Below is a small trained network, with its code and all its weights. Each question gives an input and a class and asks what happens when units are switched off, that is, made to give their printed mean instead of their output.

import numpy as np


def w(rows, s, z=0):
    codes = np.array(rows[::2]) - 128.0
    scale = np.full(codes.shape[1], s)
    scale[-1] = z or s
    return codes * scale


def norm(h):
    return h / np.sqrt((h * h).mean(-1, keepdims=True) + 1e-5)


def f(y):
    return np.maximum(y, 0)


def log_softmax(a):
    a = a - a.max(-1, keepdims=True)
    return a - np.log(np.exp(a).sum(-1, keepdims=True))


def net(x, mask):
    res = np.array(x, float).reshape(1, 5) / 4 @ E
    u = 0
    for l in range(2):
        y = f(norm(res) @ A[l][:, :-1].T + A[l][:, -1])
        res = res + np.where(mask[u : u + 12], y, B[l][:, -1]) @ B[l][:, :-1]
        u += 12
    return log_softmax(norm(res)[-1] @ U[:, :-1].T + U[:, -1])


A, B = {}, {}
E = w([
[52,148,128,56,66,140,113,133,112],'x0',
[59,149,85,133,207,96,87,139,112],'x1',
[111,163,214,138,150,177,101,129,140],'x2',
[107,179,111,211,68,115,98,138,109],'x3',
[163,216,36,91,151,255,150,123,187],'x4',
],0.0069)
A[0] = w([
[63,179,67,139,207,132,104,125,130,52],'L0N1',
[214,141,99,203,181,156,126,121,139,40],'L0N2',
[71,166,99,59,57,169,112,125,130,49],'L0N3',
[176,139,135,112,89,151,132,121,136,62],'L0N4',
[171,119,121,31,187,161,140,138,133,69],'L0N5',
[136,131,146,140,93,133,133,129,125,92],'L0N6',
[124,187,83,182,98,168,113,128,127,103],'L0N7',
[191,139,133,120,58,177,146,125,139,61],'L0N8',
[113,178,95,212,65,133,110,136,128,3],'L0N9',
[112,191,192,152,156,210,113,134,142,56],'L0N10',
[158,119,3,119,91,116,147,132,136,40],'L0N11',
[155,156,83,104,145,190,143,125,131,51],'L0N12',
],0.02,0.0046)
B[0] = w([
[210,30,66,186,99,183,155,203,73,236],'L0N1',
[75,158,189,56,181,94,236,220,90,224],'L0N2',
[95,154,190,67,193,90,236,212,102,248],'L0N3',
[177,71,83,154,127,134,138,165,112,183],'L0N4',
[56,127,129,188,162,185,139,4,164,236],'L0N5',
[122,87,112,173,138,131,90,155,99,166],'L0N6',
[79,187,102,181,118,148,76,95,252,216],'L0N7',
[175,38,68,185,110,169,138,193,79,227],'L0N8',
[63,144,184,243,165,166,154,4,83,212],'L0N9',
[196,158,118,32,86,85,80,54,38,240],'L0N10',
[193,152,137,34,90,99,72,59,45,218],'L0N11',
[133,194,116,135,108,123,62,176,244,224],'L0N12',
],0.019,0.011)
A[1] = w([
[94,131,106,124,120,106,114,143,127,114],'L1N1',
[168,66,81,181,99,138,111,182,102,55],'L1N2',
[143,175,121,161,118,118,116,156,171,107],'L1N3',
[171,123,129,61,110,75,75,91,85,70],'L1N4',
[131,166,96,107,122,123,82,146,223,54],'L1N5',
[86,8,148,75,170,143,122,50,198,85],'L1N6',
[117,107,122,150,144,82,140,146,76,166],'L1N7',
[89,163,180,88,161,68,204,220,116,60],'L1N8',
[175,151,134,70,77,74,86,90,70,4],'L1N9',
[95,120,135,111,113,80,139,178,134,64],'L1N10',
[147,69,102,166,105,103,101,193,123,86],'L1N11',
[94,112,192,189,50,16,31,131,147,174],'L1N12',
],0.016,0.0037)
B[1] = w([
[162,134,136,137,141,137,124,130,140,133],'L1N1',
[163,61,161,165,81,88,127,177,118,232],'L1N2',
[91,2,133,83,148,124,124,48,189,150],'L1N3',
[154,165,129,103,78,104,81,107,82,187],'L1N4',
[106,129,123,151,88,57,91,170,209,150],'L1N5',
[89,185,164,240,112,131,120,95,84,181],'L1N6',
[154,149,105,79,124,186,140,148,175,233],'L1N7',
[72,118,182,81,183,68,146,182,119,248],'L1N8',
[139,84,127,74,126,83,58,64,121,188],'L1N9',
[141,162,135,154,133,134,165,123,160,156],'L1N10',
[138,87,69,157,140,177,124,117,128,201],'L1N11',
[134,166,62,73,123,127,107,143,248,192],'L1N12',
],0.019,0.012)
U = w([
[85,136,187,80,193,93,200,208,103,254],'0',
[202,33,90,196,88,161,141,187,97,68],'1',
[76,184,148,224,139,166,133,33,125,43],'2',
[130,154,81,99,109,119,91,138,251,116],'3',
[177,142,130,57,95,85,67,68,52,158],'4',
],0.013,0.00066)

Each question gives the input, the list of numbers given to net, and the class t.
The units are the neurons (one row each of A and B). Each row of codes is followed by its name. A weight is (code - 128) times the scale printed after its matrix; where a second scale follows, it is the last column's (A, B and U).
mask holds one flag per neuron, layer by layer. A switched-off neuron (its flag False) gives its mean, the last column of its row in B, instead of its output. The means were averaged over made-up inputs and are rounded, as every weight is.
A unit's drop is (log p(t) with every unit on - log p(t) with that unit switched off) / (log p(t) with every unit on - log p(t) with every unit switched off).
The circuit of an input: a set's keep is (log p(t) with only the set's units on - log p(t) with every unit switched off) / (log p(t) with every unit on - log p(t) with every unit switched off). Starting from the 12 units with the biggest drops (on a tie, the unit counted first), units are removed one at a time, each time the one whose removal leaves the highest keep (on an exact tie, the one counted first), for as long as the keep stays at least 0.8.
circuit, biggest first: the units of the circuit, biggest drop first
unit that matters most: the unit with the biggest drop
k most important neurons: the k neurons with the biggest drops, biggest first
k most important neurons of layer l: the k neurons of layer l with the biggest drops, biggest first
input [-1,7,5,-7,-4], class 1: unit that matters most	L0N1
input [-4,3,-4,-4,5], class 3: 4 most important neurons of layer 0	[L0N12, L0N3, L0N9, L0N10]
input [0,-7,-8,-3,-6], class 4: 2 most important neurons	[L0N1, L1N9]
input [-2,7,8,1,2], class 4: 2 most important neurons of layer 1	[L1N9, L1N4]
input [1,4,4,3,0], class 1: 3 most important neurons	[L0N1, L0N11, L1N2]
input [6,7,3,3,-2], class 1: 2 most important neurons	[L0N1, L0N2]
input [-6,2,7,-3,-4], class 4: 2 most important neurons	[L0N3, L0N10]
input [-4,6,6,7,-2], class 2: 2 most important neurons of layer 0	[L0N9, L0N8]
input [-7,-5,2,-8,7], class 2: 2 most important neurons of layer 0	[L0N5, L0N3]
input [2,5,2,-3,-4], class 1: 3 most important neurons of layer 0	[L0N3, L0N2, L0N10]
input [8,-6,-8,0,-6], class 0: 2 most important neurons of layer 1	[L1N8, L1N10]
input [-5,-3,2,3,-7], class 3: circuit, biggest first	[L0N1, L1N12]
input [-6,8,6,-2,3], class 1: 2 most important neurons	[L0N1, L0N3]
input [6,7,-6,-6,4], class 1: circuit, biggest first	[L0N1]
input [3,-7,0,-5,-7], class 1: 3 most important neurons	[L0N3, L0N2, L0N10]
input [1,0,1,2,-7], class 3: 4 most important neurons	[L0N3, L0N1, L0N2, L0N8]
input [4,5,6,2,-4], class 4: 3 most important neurons of layer 0	[L0N8, L0N10, L0N2]
input [0,8,-3,1,-7], class 1: 3 most important neurons	[L0N3, L0N10, L0N2]
input [-6,6,7,-7,5], class 2: 3 most important neurons	[L0N5, L0N3, L0N11]
input [-2,2,-5,3,-2], class 4: circuit, biggest first	[L0N11]
